Each row has a class, written after it.
[ 14  23  -8  26  -5  -1   9  -4  13 -11   1  -8 -24   5  36  27   5   0
  10   4   6 -33   3 -32 -13   8  -6 -12 -37   4   7   5   9]
N
[ 24   9  28  -6 -11   9   8  -5 -36  19  -6  10  -1  -7  -9   6   1  17
   0 -11  14  13 -11   8 -30  -2 -10  -2  -7  -1   6  -1 -13]
K
[-11  31 -25  26   8  10  19  24  32  23  12  -1   4  12 -11  18 -31 -28
  23   4  12  11   2 -36  42  -3  -9   7   0  66  11 -11   8]
P
[ 17 -24  14 -17 -16  10   3  -4 -19  -2  -4   2   3   3 -11  -4  -6  13
 -14 -23   1  20  -2  -4 -31  17 -10  -2 -11 -15  -2  -6 -13]
K
[-13   5 -29   7 -14  -8  19  13 -23   0 -17 -13  -8   6   4  15  -3  28
  -3 -13  15  26  -9 -11 -11 -22   9 -16 -50   3  -6 -19  -1]
H
[ -9  -5  17   0   6  17   6  28   5   9  -7  24   7 -18  -6  -3 -16 -10
   3   1  14 -38   1  15 -15   1 -27  13  37  11  14  23   4]
F
[ -8  25 107  14  -5  21  -5  -7  19 -12  21   3   1 -39 -21   4  -4 -37
  37  48  60 -16 -20 -14  28 -25  -8  16  16  37  28  34  19]
S
[  1  -1 -12   6 -30  -1  27 -14   6 -20 -11  11  -1 -14  14  -9 -12  22
  -3  -4   2 -32   8  35 -11  23  10  -6 -12 -42 -21 -23 -15]
M
[ 22 -29  12 -35  32  27  19   0 -60  60  25 -20  11 -17   7  26 -37 -46
 -31 -52 -43 -44 -23 -35 -14  32   2  22 -13  60   9   7  45]
K
[ 11  25  -1   7 -10 -15  -1   8  19  28  -1   1  -6  17 -26  -9   7  -1
   8 -14  -3   8   4   7   8 -12 -20  10   3  40 -16  -9  18]
E
[-10  14 -31  21   0 -44   3  -6  26  26 -35 -12 -24  12  17   1  -8  14
  29  27  17  19  -6 -22  -2 -13   3 -25 -22 -22   4 -23  -1]
Z
[ 14 -14  14 -22  -5   8  24  29  25  56 -17 -14 -30  -5  -6  10 -56 -48
  -8 -67  21  10  25   1 -30 -18  -7  28 -20  17 -30   4  31]
K
[ 14  29 -31  22  41  -2 -20  -5   3  40 -19   2   3 -20  41   1  -3 -38
 -19  27   9 -10   9 -18 -36 -34   2  -8  46 -10  -6 -10   8]
B
[ -1  13  26  -4 -11 -12   9  22   6  18 -11   8   6 -19 -19  -9   0  31
  12  14  20  21  10  35   0 -29 -13 -21  30 -19   7   5 -21]
J
[ 11  -8  16  -5   0  15  10  16  12  -4   7  10  14  12 -42 -13 -19 -45
  10 -14   6   2  -4 -23  13   4 -14  11  35  25  -7  37  12]
B
[  5  -1  -4   7 -33   5  30 -26   6 -47  24  42  13  21 -14  -9  -6  24
 -26 -20 -19 -13  -1  45  14  19  14  12 -75  11 -12 -30  -2]
M
[-36   2  -9  19  -8 -31  35   8  39   0 -18   0 -20  10  21 -10 -42 -19
 -15  -4  14 -27   2  13 -14  12 -16  12 -35  -5 -30  -8  26]
Z
[-11 -26  -3  -3   2 -12 -17  22  18  15 -22 -13 -11  11  -2  -9   6   8
  29 -12   4   8 -13   1 -12  -2  -7  -7   7 -35  19 -28   9]
K
[ -9 -23  16 -15  -3   7  19  15  36   4   2  33  -6   1 -11 -29 -25 -34
 -18 -26   2 -15   7   9 -14   8 -18  42  17  52 -25  -6  10]
E
[-14   5  -5 -17  23 -12 -10  20  -8   3 -14  24 -31   0  -4  -1  22   1
  17   0  -6  -2 -19  29  11 -30   6 -22  -9 -40  28 -13  10]
P
[-24  -1  25  -5  17  30  -8   7  -3   1  11   5  29 -22   0  -5 -12   0
   5  13  13 -18  -8  11   3   6  -6  20  58   5  20  22  -3]
F
[  9  10  16   5 -18   6   9  19  28 -19  17  -4  -5  -2 -10  -5 -29 -34
  12 -10  10 -32  -2 -12  16  18 -12  12  13  27  -2  16  26]
E
[  9   0  42  -5  21  14  -8   3   7  42   6  14  15  -6 -21  -4  -9 -18
  16   3   2 -15 -19   3   6  -9 -16   9  28  30  26  -1  -4]
K
[-27   3  26  12  13  30  -1  17  -5  16  -6 -23  26 -18   7  -3 -13 -11
  12  13  37  -3  -8  -6 -11 -16  -3   6  58  -4   7   8 -30]
H
[ -1  -8  -8   7  -9 -12   1  -5  58   3 -10  21 -17   5  15  10   3  -2
  16   8  -9 -41  31  12  -8  21  -8   1 -13   3  -7  -8   4]
J
[  -2  -11   63  -10    1   16  -40  -41   53  -22   16   15   17  -19
   10  -73  -14  -49  -17  -14  -10  -36   17   75  -28    4   26   29
   59 -114   -7   -5  -18]
E
[-41 -18  46 -30   9  17 -16 -22  12 -41 -23  -8 -16  22  -1  -7  52  77
   8  18  11  -6  -5  55   8   6   7   1  -1 -44 -32   2 -35]
M
[ 17   1   7   3   2   3   2   1 -23  -4   2   5   5 -17   9  -1  19  23
 -20   1   2   8  -1 -13 -25 -20 -10 -15   0 -10  17  -2 -10]
N
[ 28   5 -19 -21 -16  -3  25  11  -2  14 -23  34 -25 -17   2  12 -13 -11
 -19 -20 -13 -34   8  16  -7 -10 -10 -28 -42 -16  -1   5   8]
Y
[ -7  -7  31   0 -24  -3   8 -39 -11 -28  -4 -14   9 -38  14 -21  -3  23
   8  37  25   0   4   0 -24  36  16   3  58 -64 -32  24 -35]
Z
[-27  28 -15  25  12   4  -4 -10  30 -26   8  36  12  12 -10 -15   3  -3
   2  20  -7 -30  -2  19  24   2   3  16  20   7  -2 -14 -10]
P
[ 37  19 -11  -6   4  12  10  17  14  -4  23  22  -4 -25  -1  19 -19 -52
 -20 -14 -12 -63  21  11  -2  -6 -10  -6  10  26 -19  28   4]
T
[ -9  -1  22  13  11  13   3   3  29  -3   0 -13  17  -5  -4 -27  -8   3
   2  13  12 -21   8  -9  -5  -5  -1  10  74 -15 -25  21 -44]
N
[ 10  17 -17  13 -18   8  25   3  27   5   4  18   7 -18 -28  28 -29  -7
 -18 -10  11  -9  20  -5  16  -6 -26  -7 -43  73   7 -15  28]
S
[  1  32   8   8 -23 -38 -10   6   7  47 -23  10 -13 -17  -9   1  38  -4
  55  17  12  20 -11 -16  -3 -25 -39 -23  -9  -1  39 -19  14]
T
[ -5  30  30  -3   6   2  -1  13 -64  13 -10  -1   4 -22  17  -4  19   8
 -22  -2  23  15 -18   7 -44 -48 -16  -2 -14 -11  15  -7  -4]
T
[  2  22  20  33  18 -14 -15  18  29  -3  -8  23 -10 -13  32 -12  17  -8
 -22  37  28 -10   2   1 -32 -51 -27 -15  10 -18  20  -8  -8]
N
[-11   0  -8   2  17  -8   0  12  22   8 -21   0 -24  12   4   6  10  -4
  44   7   5 -13 -18 -15  11 -14   2  -8 -18   4  14  -5  31]
B
[ -5  -6  32  -9   1   9   3  -2   3  31  15  -8   5  10 -17   4  -8 -48
 -20 -31  -9  -4   2  -1  -3  -2 -11  14 -21  21 -18  20  18]
H
[ -4  -5  50   6   0 -11  -3 -12  21  30  -8 -14  -2   5 -23  -6   7   5
  24  13   9  11  -2 -18   6  -7 -20   4 -28  17  20   1  18]
Z
[ -9  33   4  -3 -10 -15  22   1 -14  -1 -24  20 -22  -8  -3 -11  -5  21
 -14   3  13   6   1  39 -12 -13 -10 -23 -13 -49 -18   1 -20]
P
[  9 -31  15 -16  -9   0  -7   6  18  -5 -34  31 -15  11 -10 -24  37  27
 -20  11  -2   9  13  13 -24 -19 -15 -12 -10 -29 -23  -5 -38]
Y
[ -9  -5 -35  10  12   9  -8  12  19   0   5   9   4  -1   0   7  -4 -25
   2 -13 -21 -21   7 -14  11  10  -7  -1  -9   2  38 -30  28]
P
[-41 -69  29 -33  11   0   3  21   9  24 -23 -11 -12   2   5 -25  17   2
  -1 -15   2  17  -6   1 -14  -1  -5  26  10  -2 -18 -27   9]
M
[-15  -1  10 -16 -19 -26   0  -6   7  -2 -13  13 -10  21 -15 -14   6  15
  -2 -26 -14  11   7  44  -8  -4  -1  -6 -30 -50  -2  -2  10]
J
[ -7  14  19  -7  -5  15  -6  -9 -14  18   1   5  19 -26   3   2 -13  -5
   5   6  14   7  -1   3 -12  13 -13   3  39 -18  23  22  -2]
F
[ -3   6 -35  20  -9   4  17   1  24 -12  -8   7   1   9  16   3 -17  -5
  21   3   4  -4  -3  -9  -4  20  -2 -12 -14 -10   9 -17   4]
B
[ -9 -23   6 -16   3  -9  19  13   9  26 -24 -13 -11   1  -7  -9   0  23
 -20 -23  -3  16   9 -23 -19 -13 -27  -6 -13  10 -13  -2  -4]
N
[  3 -33  27 -21  -5 -13   2   5  31 -12   1  44   0   2 -31 -21  22  29
   9  14 -16  -4   7  40   9  -4  -1 -11  11  -9  -2   1 -27]
J
[ -3  43  -7 -12  -7 -12  -9 -24  -4   1  -8  -2  -9   2  14  28 -32 -42
 -25 -21   6  -7  14 -17  -5   9  -9  -5 -17 -14  11  31  43]
J
[ 10 -15  16 -15 -27 -25  -4  -2  34   6  -5  20  -6  -2 -27 -13   5   0
  28 -21 -25 -17  15  40   8   6  -5 -19 -19 -52  26  -4  17]
J
[  3  16  35 -15   3   5   3 -22  11 -20  28  17  -1  28 -37 -12 -10 -21
 -19  -6 -27  -5  -8  17  39  14   1  -9 -30 -10 -12  29  -9]
P
[-24 -16   9  -5  11   7  27  26  21  -8  25  16  12  -8 -28 -28 -36 -35
 -17 -11 -12 -18  -4   6  33   0   7  25  27  27 -23   5   7]
P
[ 32  -5 -17   1 -26 -23  24 -25 -33  48 -18 -30   3 -30   1  -3 -12  28
  22   2  -8  20  10 -16 -24  19  16 -28  11 -47 -10  -9 -22]
Z
[  4 -26  45   7 -31 -16 -34 -39  -8  -6 -13  -6 -13   5   5 -22  55  -4
  14   8  -9  -2  -1  15 -46  27  -7 -14 -21 -95   8 -16   1]
S
[ -1 -12   9 -37   9  23  -3   2   2  48 -20 -18 -12   4   1  12  -7 -28
  -8 -37  -8   8  12 -13  -1  -7  -4   6  -9  -5  -9  15  13]
Y
[ 21 -39  37  -7 -19  32  21  -4  15 -19  23  -6  20 -26 -11   6 -29  -4
  -4   7  13   6  19 -31  -3  40 -16  -3   3  19  16  18 -17]
Z
[  9  17  15  -3  -1   8  19   8   8   8  -6   0 -11 -23   8   6 -18 -11
   7 -11  17 -27   6   0 -10  -8 -11 -11  27 -20   1  26  -9]
N
[  5  27   0   9  -4   5  14   1 -22  -1 -12   2   4   2  -1   8   4  22
   0   2  13  19 -10   3 -12 -13 -17 -18 -32  -1  14  -5  13]
B
[ -9  -1  -1  16 -28   8  22  26  35 -25  -4 -16 -10   4  20   3 -57 -51
  10 -10  42 -10   3 -30   6  19  -5   5  -5 -11   2   2  13]
M
[  9  -1  32   6   8   3   2  12 -16  -1  -5  -4  -2 -11   5 -13  17  18
 -17  11  15   5  -4 -17 -27 -30 -13  -9  19 -12   0  12 -24]
N
[ 11  -8  23 -13   8  20   5  10   7   1   6  11  -3 -11 -24   9 -25 -50
 -32 -11  17 -11   9  -8  -2 -15 -10   5   9  36 -15  25   9]
S
[  9 -22  -8 -37 -13 -32  10 -19  -5 -19  -8  62 -18  -4  -8 -16 -11 -29
 -48 -36 -34 -26  10  24 -26   4   6   7 -34 -24  -9   8  30]
J
[-30 -16  18 -17  13   0   7  32  13  32  -4  -7  -3  -9  -3   9 -24 -33
  18 -27   0 -19  -3  -5  10  -7 -12  19   7  23  32   3  52]
J
[  6  11  10   4 -14   7  17  -6  26   4  -7 -20 -14   2  -3  20  -9   6
   8 -15  12  -6  18 -46   0   7 -22   2 -28  32  -4  18  13]
N
[-20 -26 -40  -6   7 -15 -21 -11   9  -8 -21  31 -10  19  20  -4  39   7
  11   7 -17  -9 -14   6  -4  11   7  -2   1 -22  16 -43   4]
M
[ -4   1   3  20 -13 -13  -1   1  43  -5   9  -5  -6  13  -2 -10  10  -8
  22  -7  -2  -2   5 -13   7  -2  -4   4  -4 -11   2  -2  10]
N
[-20 -14  -2  -1  20  13  16  16   2  -9   2   0  11 -10   9 -14 -29 -36
 -18 -17  -6 -38 -12  -1  -9   2  -1  19  10   4  -4   3  38]
B
[ -4 -25  36 -22  -5  -3  14   9  20  13   9  29  12 -16 -27 -19 -29 -40
 -21 -21 -10 -21  14  10  -2   3 -17  23  18  21   2  18  20]
J
[ 29 -30  23  -5  -9  11   2   2  -4 -21  -4  -4  19 -46 -15 -15 -11  12
  32  46  15 -29  -3 -18  -1  31  -3 -39  89 -55  24  31 -53]
Z
[-17 -49   6 -17  16  -4  -1  14  48  11 -12   3  -3  21 -26 -23 -24 -30
  17  -6   4  14  -1 -24  13   2   0  12  25   8   4   6 -10]
Z
[ -4 -11  35   6 -12  -3   6  17  49   6  -9   8  -9   1 -11 -22 -18 -44
  14   2  20 -34   8  16   5   3 -14  12  28 -15 -19  10   1]
M
[ -6 -19  14   8   8  10  10  14  12 -17  13  10  15 -18   3 -26 -25 -44
 -19   6   4 -59  -2   7   2   3  14  31  59   4 -31   7   3]
M
[-23 -41 -15 -12  -1   1  17  23  32   7  -4  28  -6  -5 -11  -3 -20 -42
 -13 -30  -5 -19   2  18  -3   7 -14  12  -8  25   1 -22  28]
S
[-37 -20   1  -1  12  13  10  18  26   9   4  -1   6  -5  -2   5 -31 -55
 -38 -20  14 -11   8 -14  -4   2 -22  35   7  63 -20  -5  40]
S
